Here is a tiny trained network, its code and every weight. The questions are about switching its units off for an input and a target symbol, where a switched-off unit gives its printed mean instead of its output.

import numpy as np


def w(rows, s, z=0):
    codes = np.array(rows[::2]) - 128.0
    scale = np.full(codes.shape[1], s)
    scale[-1] = z or s
    return codes * scale


def norm(h):
    return h / np.sqrt((h * h).mean(-1, keepdims=True) + 1e-5)


def f(y):
    return np.maximum(y, 0)


def softmax(a):
    e = np.exp(a - a.max(-1, keepdims=True))
    return e / e.sum(-1, keepdims=True)


def log_softmax(a):
    a = a - a.max(-1, keepdims=True)
    return a - np.log(np.exp(a).sum(-1, keepdims=True))


def net(x, mask):
    ids = ['Ωβθμστφ'.index(c) for c in x.split()]
    T = len(ids)
    res = E[ids] + P[:T]
    r = norm(res)
    for j in range(2):
        rows = slice(2 * j, 2 * j + 2)
        q, k, v = (r @ M[0][rows].T for M in (Q, K, V))
        z = softmax(np.where(np.tri(T) > 0, q @ k.T / 2**0.5, -1e9)) @ v
        o = O[0][rows]
        res = res + np.where(mask[j], z, o[:, -1]) @ o[:, :-1]
    y = f(norm(res) @ A[0][:, :-1].T + A[0][:, -1])
    res = res + np.where(mask[2:10], y, B[0][:, -1]) @ B[0][:, :-1]
    return log_softmax(norm(res)[-1] @ U[:, :-1].T + U[:, -1])


Q, K, V, O, A, B = {}, {}, {}, {}, {}, {}
E = w([
[102,53,86,253],'Ω',
[64,84,114,83],'β',
[106,122,131,121],'θ',
[86,135,210,90],'μ',
[146,98,160,110],'σ',
[169,86,92,139],'τ',
[163,168,151,118],'φ',
],0.015)
P = w([
[157,134,69,158],'0',
[101,165,130,118],'1',
[75,20,48,57],'2',
[130,150,110,139],'3',
[37,108,203,242],'4',
[123,145,83,148],'5',
[78,8,183,169],'6',
[129,149,100,142],'7',
],0.011)
Q[0] = w([
[119,80,250,139],'h0',
[49,233,137,167],'h0',
[41,190,221,145],'h1',
[66,104,173,128],'h1',
],0.021)
K[0] = w([
[177,164,204,93],'h0',
[2,162,147,97],'h0',
[64,179,162,55],'h1',
[94,116,127,110],'h1',
],0.026)
V[0] = w([
[70,251,38,167],'h0',
[34,71,98,215],'h0',
[201,68,128,116],'h1',
[75,47,92,63],'h1',
],0.021)
O[0] = w([
[234,16,245,91,6],'h0',
[52,65,191,250,98],'h0',
[161,188,19,133,139],'h1',
[26,39,43,85,254],'h1',
],0.012,0.0066)
A[0] = w([
[220,240,206,188,2],'n0',
[132,103,139,1,195],'n1',
[144,53,119,174,103],'n2',
[50,134,122,112,140],'n3',
[124,24,72,85,147],'n4',
[150,108,161,172,175],'n5',
[152,117,97,175,204],'n6',
[127,155,109,178,210],'n7',
],0.023,0.002)
B[0] = w([
[253,155,151,69,187],'n0',
[158,172,184,132,227],'n1',
[95,153,97,167,215],'n2',
[68,121,97,78,255],'n3',
[167,111,124,48,254],'n4',
[120,172,145,128,183],'n5',
[146,104,150,166,174],'n6',
[124,100,120,105,195],'n7',
],0.036,0.0096)
U = w([
[68,131,168,205,252],'Ω',
[63,10,138,66,96],'β',
[86,41,244,110,134],'θ',
[27,209,230,73,71],'μ',
[85,254,42,134,121],'σ',
[173,46,71,130,155],'τ',
[201,175,164,112,214],'φ',
],0.0087,0.004)

Each question gives the input, a string of symbols that net reads in full, and the target symbol t.
The units are the heads (2 rows each of Q, K, V and O) and the neurons (one row each of A and B). Each row of codes is followed by its name. A weight is (code - 128) times the scale printed after its matrix; where a second scale follows, it is the last column's (O, A, B and U).
mask holds one flag per unit, heads first, then neurons. A switched-off unit (its flag False) gives its mean, the last column of its rows in O or B, instead of its output. The means were averaged over made-up inputs and are rounded, as every weight is.
A unit's drop is (log p(t) with every unit on - log p(t) with that unit switched off) / (log p(t) with every unit on - log p(t) with every unit switched off).
The circuit of an input: a set's keep is (log p(t) with only the set's units on - log p(t) with every unit switched off) / (log p(t) with every unit on - log p(t) with every unit switched off). Starting from all 10 units, units are removed one at a time, each time the one whose removal leaves the highest keep (on an exact tie, the one counted first), for as long as the keep stays at least 0.8.
units of the circuit, in order: the units of the circuit, biggest drop first
unit that matters most: the unit with the biggest drop
k most important neurons: the k neurons with the biggest drops, biggest first
which heads matter: for each layer, one digit per head in row order, 1 if its drop is at least 0.15 and else 0, layers parted by /
drop when u is switched off: that unit's drop, to one decimal
input σ β μ φ θ, target β: units of the circuit, in order => h1
input φ μ τ, target φ: units of the circuit, in order => h0; n1
input θ β σ, target θ: which heads matter => 10
input β Ω θ θ φ, target Ω: units of the circuit, in order => h0; n2
input θ φ φ, target θ: which heads matter => 10
input μ φ σ φ σ σ σ, target φ: units of the circuit, in order => h0; n1
input μ Ω σ φ τ β β, target φ: 2 most important neurons => n1; n3
input Ω σ σ, target Ω: units of the circuit, in order => h0; n2; h1
input σ β μ μ φ φ, target φ: units of the circuit, in order => h1; n0
input θ Ω Ω, target θ: 2 most important neurons => n4; n3
input Ω σ Ω β μ, target σ: drop when n4 is switched off => 0.1
input σ β β, target σ: drop when n1 is switched off => -0.1
input σ φ τ, target σ: drop when h1 is switched off => 0.4
input σ σ θ, target σ: drop when h1 is switched off => 0.4
input φ μ θ, target φ: unit that matters most => h1
